Below are the code and all the weights of a small trained network. Each question names an input and a class and asks about switching units off, where a switched-off unit gives its printed mean instead of its output.

import numpy as np


def w(rows, s, z=0):
    codes = np.array(rows[::2]) - 128.0
    scale = np.full(codes.shape[1], s)
    scale[-1] = z or s
    return codes * scale


def f(y):
    return y / 2 * (1 + np.tanh(0.7978845608 * (y + 0.044715 * y**3)))


def log_softmax(a):
    a = a - a.max(-1, keepdims=True)
    return a - np.log(np.exp(a).sum(-1, keepdims=True))


def net(x, mask):
    res = np.array(x, float).reshape(1, 3) / 4 @ E
    y = f(res @ A[0][:, :-1].T + A[0][:, -1])
    res = res + np.where(mask, y, B[0][:, -1]) @ B[0][:, :-1]
    return log_softmax(res[-1] @ U[:, :-1].T + U[:, -1])


A, B = {}, {}
E = w([
[142,124,131,16,151,213,163,241],'x0',
[196,112,55,175,34,189,74,159],'x1',
[225,63,40,131,123,151,251,36],'x2',
],0.011)
A[0] = w([
[159,158,60,80,137,163,166,187,157],'N1',
[121,129,133,203,156,7,108,57,252],'N2',
[183,84,84,149,74,195,32,203,187],'N3',
[151,136,187,86,128,182,210,214,242],'N4',
[66,131,184,124,38,109,15,156,2],'N5',
[88,228,200,115,104,101,91,189,203],'N6',
[163,133,85,49,147,165,147,187,109],'N7',
[56,177,113,131,92,126,2,170,116],'N8',
[137,169,197,62,139,163,64,199,80],'N9',
[183,41,102,202,1,114,78,48,106],'N10',
[101,168,215,101,105,218,116,176,124],'N11',
],0.0086,0.0049)
B[0] = w([
[83,124,151,71,148,91,138,79,184],'N1',
[88,84,186,50,151,100,179,34,250],'N2',
[132,29,223,79,151,111,149,98,214],'N3',
[176,127,61,141,181,118,44,211,213],'N4',
[116,59,185,74,140,136,230,1,198],'N5',
[135,172,65,192,150,133,59,169,232],'N6',
[109,130,170,31,139,57,179,69,184],'N7',
[111,121,199,58,155,88,192,80,216],'N8',
[122,196,73,175,87,101,108,155,198],'N9',
[173,222,36,211,119,242,140,182,230],'N10',
[141,175,102,177,119,140,110,118,189],'N11',
],0.0089,0.015)
U = w([
[81,125,154,115,164,87,173,99,254],'0',
[121,62,163,130,113,112,233,81,91],'1',
[72,186,36,250,81,158,77,205,7],'2',
],0.012,0.0046)

Each question gives the input, the list of numbers given to net, and the class t.
The units are the neurons (one row each of A and B). Each row of codes is followed by its name. A weight is (code - 128) times the scale printed after its matrix; where a second scale follows, it is the last column's (A, B and U).
mask holds one flag per neuron, in row order. A switched-off neuron (its flag False) gives its mean, the last column of its row in B, instead of its output. The means were averaged over made-up inputs and are rounded, as every weight is.
A unit's drop is (log p(t) with every unit on - log p(t) with that unit switched off) / (log p(t) with every unit on - log p(t) with every unit switched off).
The circuit of an input: a set's keep is (log p(t) with only the set's units on - log p(t) with every unit switched off) / (log p(t) with every unit on - log p(t) with every unit switched off). Starting from all 11 units, units are removed one at a time, each time the one whose removal leaves the highest keep (on an exact tie, the one counted first), for as long as the keep stays at least 0.8.
circuit, biggest first: the units of the circuit, biggest drop first
top k neurons: the k neurons with the biggest drops, biggest first
drop of u: that unit's drop, to one decimal
input [5,-2,8], class 0: circuit, biggest first => [N4, N5]
input [-6,2,5], class 2: circuit, biggest first => [N10]
input [-6,-7,1], class 1: circuit, biggest first => [N2, N6]
input [-4,3,-1], class 1: top 2 neurons => [N6, N4]
input [8,-5,0], class 2: top 2 neurons => [N4, N2]
input [-1,3,-1], class 1: circuit, biggest first => [N6, N4]
input [-5,1,-4], class 1: top 2 neurons => [N5, N4]
input [-1,3,-5], class 1: top 3 neurons => [N5, N4, N3]
input [5,-1,0], class 2: drop of N4 => 0.3
input [-3,-4,1], class 1: drop of N4 => 0.7
input [-4,6,5], class 2: drop of N11 => 0.0
